What each symbol does to the objects:
va: z787->z200, z15->z518, z979->z267, z122->z965, z200->z745, z33->z212, z258->z673, z476->z912, z882->z302, z602->z979, z441->z284, z225->z122, z691->z441, z233->z225, z411->z601, z965->z469, z161->z612, z469->z161, z315->z129, z745->z381, z518->z787, z284->z602, z660->z272, z537->z660, z61->z610, z272->z843, z673->z882, z351->z831, z474->z332, z610->z411, z729->z691, z601->z729, z280->z537, z651->z885, z381->z651, z12->z280, z885->z474, z831->z706, z267->z233, z129->z12, z869->z476, z332->z315, z212->z949, z912->z505, z706->z258, z302->z61, z612->z351, z949->z15, z505->z33, z843->z869
si: z787->z612, z15->z831, z979->z315, z122->z651, z200->z161, z33->z673, z258->z212, z476->z61, z882->z505, z602->z129, z441->z280, z225->z885, z691->z537, z233->z474, z411->z843, z965->z381, z161->z200, z469->z745, z315->z979, z745->z469, z518->z351, z284->z12, z660->z729, z537->z691, z61->z476, z272->z601, z673->z33, z351->z518, z474->z233, z610->z869, z729->z660, z601->z272, z280->z441, z651->z122, z381->z965, z12->z284, z885->z225, z831->z15, z267->z332, z129->z602, z869->z610, z332->z267, z212->z258, z912->z302, z706->z949, z302->z912, z612->z787, z949->z706, z505->z882, z843->z411
ke: z787->z518, z15->z949, z979->z602, z122->z225, z200->z787, z33->z505, z258->z706, z476->z869, z882->z673, z602->z284, z441->z691, z225->z233, z691->z729, z233->z267, z411->z610, z965->z122, z161->z469, z469->z965, z315->z332, z745->z200, z518->z15, z284->z441, z660->z537, z537->z280, z61->z302, z272->z660, z673->z258, z351->z612, z474->z885, z610->z61, z729->z601, z601->z411, z280->z12, z651->z381, z381->z745, z12->z129, z885->z651, z831->z351, z267->z979, z129->z315, z869->z843, z332->z474, z212->z33, z912->z476, z706->z831, z302->z882, z612->z161, z949->z212, z505->z912, z843->z272

In the rows, 57 stands for zero.

The rows follow the links: the fewer symbols apart two objects are, the more alike their rows tend to be.

Rows with their objects:
[  36   49   91   83   66   65   44   50   75   43   50   41   56   60   53   59   51   47   52   50   51   49   88   57   47   66   56   71   64   77   70   25   39   53   67   36   91   78   48   45   33   76   70   57   28   25   46   46   45   10   88   67   60   40]; object z505
[  44   49   57   65   80   53   35   68   76   49   74   54   52   63   92   58   57   47   41   51   50   57   75   52   40   38   27   70   67   46   67   11   49   38   87   83   36   41   48   60   45   71   35   31   23   52   46   88   25   67   63   55   37   44]; object z843
[  70   59   47   80   68   11   79   66   70   40   61   57   29   66   88   57   64   53   65   39   73   52   61   53   52   45   34   51   52   53   61   33   41   59   66   66   46   62   57   84   82   66    9   65   17   58   81   61   51   61   96   61   64   68]; object z601
[  66   55   63   38   59   29   32   85   77   61   63   80   59   47   81   53   55   64   52   74   42   69   36   55   58   33   55   56   71   40   43   60   74   48   81  108   21   38   58   68   55   44   50   42   52   63   62   94   43   97   47   46   55   53]; object z537
[  73   53   40   73   80   14   65   60   68   60   69   48   35   68   93   44   73   42   60   57   77   57   36   45   43   40   32   56   53   25   67   43   50   63   64   68   38   47   66   79   71   62   20   67   37   74   83   72   51  100   57   64   50   69]; object z610
[  36   52   68   75   75   65   42   50   75   35   64   41   51   65   77   59   49   49   41   49   56   47   90   56   40   51   38   67   67   67   74    3   33   46   81   56   62   61   47   51   40   75   43   41   17   34   40   57   34   27   82   62   46   41]; object z476
[  30   63   48   57   54  118   67   27   32   34   55   33   67   60   43   63   54   59   45   64   67   57   81   69   61   83   63   48   51   51   68   38   34   60   40   30   55   49   60   34   57   62   50   43   55   52   28   38   52   20   34   53   48   48]; object z161
[  68   67   61   39   36   26   78   73   52   27   40   74   45   42   51   54   51   79   69   77   70   66   33   73   91   62   84   31   57   58   27   80   58   72   46   79   32   55   62   69   94   30   44   54   62   63   77   54   66   48   56   43   86   63]; object z315
[  72   66   72   35   42   15   48   84   68   44   48   83   50   43   64   50   49   70   67   79   50   71   25   62   82   44   80   43   66   52   31   83   76   59   66  101   26   44   59   70   75   34   57   50   66   61   74   73   57   77   50   39   78   62]; object z12
[  59   71   42   54   40   50   95   53   36   22   49   57   36   52   51   58   59   79   75   68   81   60   44   74   90   75   70   28   40   50   45   74   45   76   30   54   36   58   59   69  100   41   21   57   61   65   67   40   70   41   49   46   79   73]; object z474
[  74   60   79   56   42   19   54   87   73   64   50   84   48   46   54   64   43   73   71   35   32   46   67   73   61   45   58   64   54  105   44   67   70   49   73   79   73   74   33   70   61   58   66   54   53   43   76   54   60   34  106   50   78   59]; object z284

Each walk starts at a row. The symbols on each line, taken left to right, move it on to the next object.
Answer with the object's row; about right is enough.
[  71   61   58   79   63    8   81   70   74   34   60   63   26   60   78   57   56   61   71   37   67   45   71   62   56   46   34   49   47   68   54   35   43   64   74   76   55   68   49   81   81   64   15   62   22   51   84   56   51   47  105   57   73   70]
ke si si ke
[  71   58   39   81   78   14   77   63   66   47   67   51   26   66   88   52   70   45   64   49   77   54   54   48   47   40   29   54   51   38   64   39   43   62   65   68   38   57   62   80   84   68   13   65   24   69   82   70   51   81   76   60   56   66]
ke va si ke
[  53   51   52   53   76   49   26   72   79   56   71   62   55   58   93   55   58   51   41   62   49   59   61   48   39   28   35   68   71   39   60   26   55   42   88   97   31   33   53   59   44   61   37   35   31   59   48   92   33   81   55   50   42   46]
[  67   54   55   47   71   35   31   80   77   63   72   67   54   56   89   54   53   54   46   69   46   63   46   53   53   24   42   63   73   39   49   43   69   39   87  107   22   35   58   66   51   56   46   38   41   64   56   98   35   93   46   47   45   52]
ke va ke ke si si
[  69   60   69   31   55   18   44   89   68   54   54   82   55   46   73   53   51   65   60   78   48   69   28   57   69   35   68   49   74   49   33   74   74   51   75  107   19   37   58   68   64   32   58   43   61   63   68   83   51   89   48   40   65   54]
ke va ke ke si si
[  65   70   71   41   40   21   69   84   60   38   45   80   45   38   57   55   48   75   69   77   62   68   26   70   86   53   80   32   60   54   32   90   66   68   55   89   28   55   61   71   82   31   54   47   67   62   77   62   65   64   54   39   88   64]
[  61   70   52   47   33   37   89   63   46   24   41   65   38   51   52   59   53   78   76   74   77   65   42   77   86   73   80   24   52   53   39   75   48   76   40   62   36   56   61   67   99   36   32   57   66   64   73   44   69   38   54   42   91   69]
va va va si ke
[  73   60   75   69   49   12   64   81   74   47   49   79   40   49   62   63   47   69   76   34   42   49   73   67   62   48   54   54   55   98   46   53   56   59   71   76   70   81   36   77   74   58   51   55   39   40   82   52   59   30  112   52   80   63]
ke ke va si si
[  69   61   64   76   53   11   72   77   78   39   52   65   29   53   68   59   51   66   75   36   55   50   74   68   57   50   51   54   54   82   54   47   43   62   73   73   63   75   42   80   73   63   29   57   30   44   82   57   55   38  108   53   75   62]
[  33   55   81   86   67   64   43   52   76   33   54   40   53   65   65   57   50   51   49   49   54   53   89   56   41   61   45   70   62   73   75   14   30   49   78   45   74   71   48   52   44   74   54   44   23   28   45   50   38   19   87   64   50   39]
ke va va va
[  42   48   96   74   61   68   44   51   70   50   48   50   66   61   40   55   48   47   57   48   44   51   81   61   44   65   64   72   67   81   64   44   45   55   60   29  100   84   44   49   26   75   82   55   46   26   53   37   55   15   90   67   61   44]
ke ke ke ke si ke
[  69   50   41   70   73   17   59   59   65   68   67   52   38   61   88   47   72   35   58   63   78   60   22   35   45   34   36   56   55   16   63   54   61   63   63   67   34   50   72   74   67   56   33   72   44   73   80   76   56  111   44   66   48   66]
[  59   75   27   58   45   61  103   40   28   38   52   42   41   59   53   56   65   73   71   58   85   62   53   67   80   73   66   31   39   43   50   63   41   72   29   43   36   54   69   68   98   49   16   62   59   68   65   40   71   44   42   46   70   77]
va ke va ke va ke ke
[  58   70   16   58   48   73   98   34   24   43   55   43   44   61   52   61   68   64   65   51   84   54   59   65   73   72   52   36   35   39   57   58   48   70   26   35   41   51   65   61   95   51   19   72   67   77   62   44   70   59   40   54   56   77]
[  68   46   52   60   73   23   55   57   65   77   62   55   47   59   74   38   76   38   56   73   75   68   15   37   51   41   49   57   63   11   56   70   68   64   57   63   40   47   76   70   59   52   52   73   58   76   75   73   58  115   36   69   52   67]
va si va si ke
[  67   45   61   56   67   30   52   59   65   69   56   55   51   51   67   42   68   38   54   82   77   72    9   35   52   49   62   53   67   13   52   83   68   68   52   53   45   52   78   67   57   45   67   73   65   75   75   64   63  111   30   71   60   58]
va va ke si ke ke
[  38   51   61   75   80   64   41   60   73   39   69   42   50   67   85   57   53   46   43   52   52   53   84   53   42   45   29   71   65   56   72   11   33   43   83   68   49   52   54   54   46   69   32   33   17   45   44   79   30   43   74   55   39   43]
[  47   45   94   72   56   66   40   55   69   69   47   50   67   59   34   53   48   44   56   47   43   51   71   55   43   70   73   76   66   85   65   61   55   54   58   28  108   85   51   43   22   68   98   66   57   28   54   34   62   28   81   70   64   44]
ke si va ke
[  60   48   75   50   62   37   53   54   60   61   47   54   58   51   59   38   65   37   56   90   75   77    5   39   59   60   79   49   67   18   53   90   69   75   47   49   51   48   78   59   52   45   80   73   73   66   72   56   69   96   25   73   65   52]
si va ke va si
[  53   49   78   49   53   48   50   51   55   54   39   48   62   51   43   40   59   42   56   95   78   74    8   44   66   75   90   45   64   23   47   90   58   82   35   41   56   54   81   53   53   36   83   73   72   60   59   47   71   77   26   69   72   52]
[  70   46   52   50   57   76   46   42   48  106   58   57   79   62   34   56   64   42   58   41   44   57   49   47   43   58   57   74   52   64   65   88   79   48   45   29   89   64   53   46   31   67   99   80   94   58   50   46   76   75   45   71   45   54]
si ke si si si va ke
[  67   50   40   48   56   86   53   39   38  107   62   53   78   64   36   59   67   46   60   41   47   52   48   42   41   54   52   73   48   57   67   82   79   50   39   30   81   56   58   47   39   62   87   83   95   73   49   54   75   89   33   70   39   64]
si ke si ke si
[  26   62   62   58   49  103   69   28   36   24   50   31   64   55   40   57   54   62   45   73   74   60   71   65   68   90   72   44   55   47   65   44   33   70   35   21   61   56   62   37   58   59   59   48   57   49   35   31   56   15   36   55   55   49]
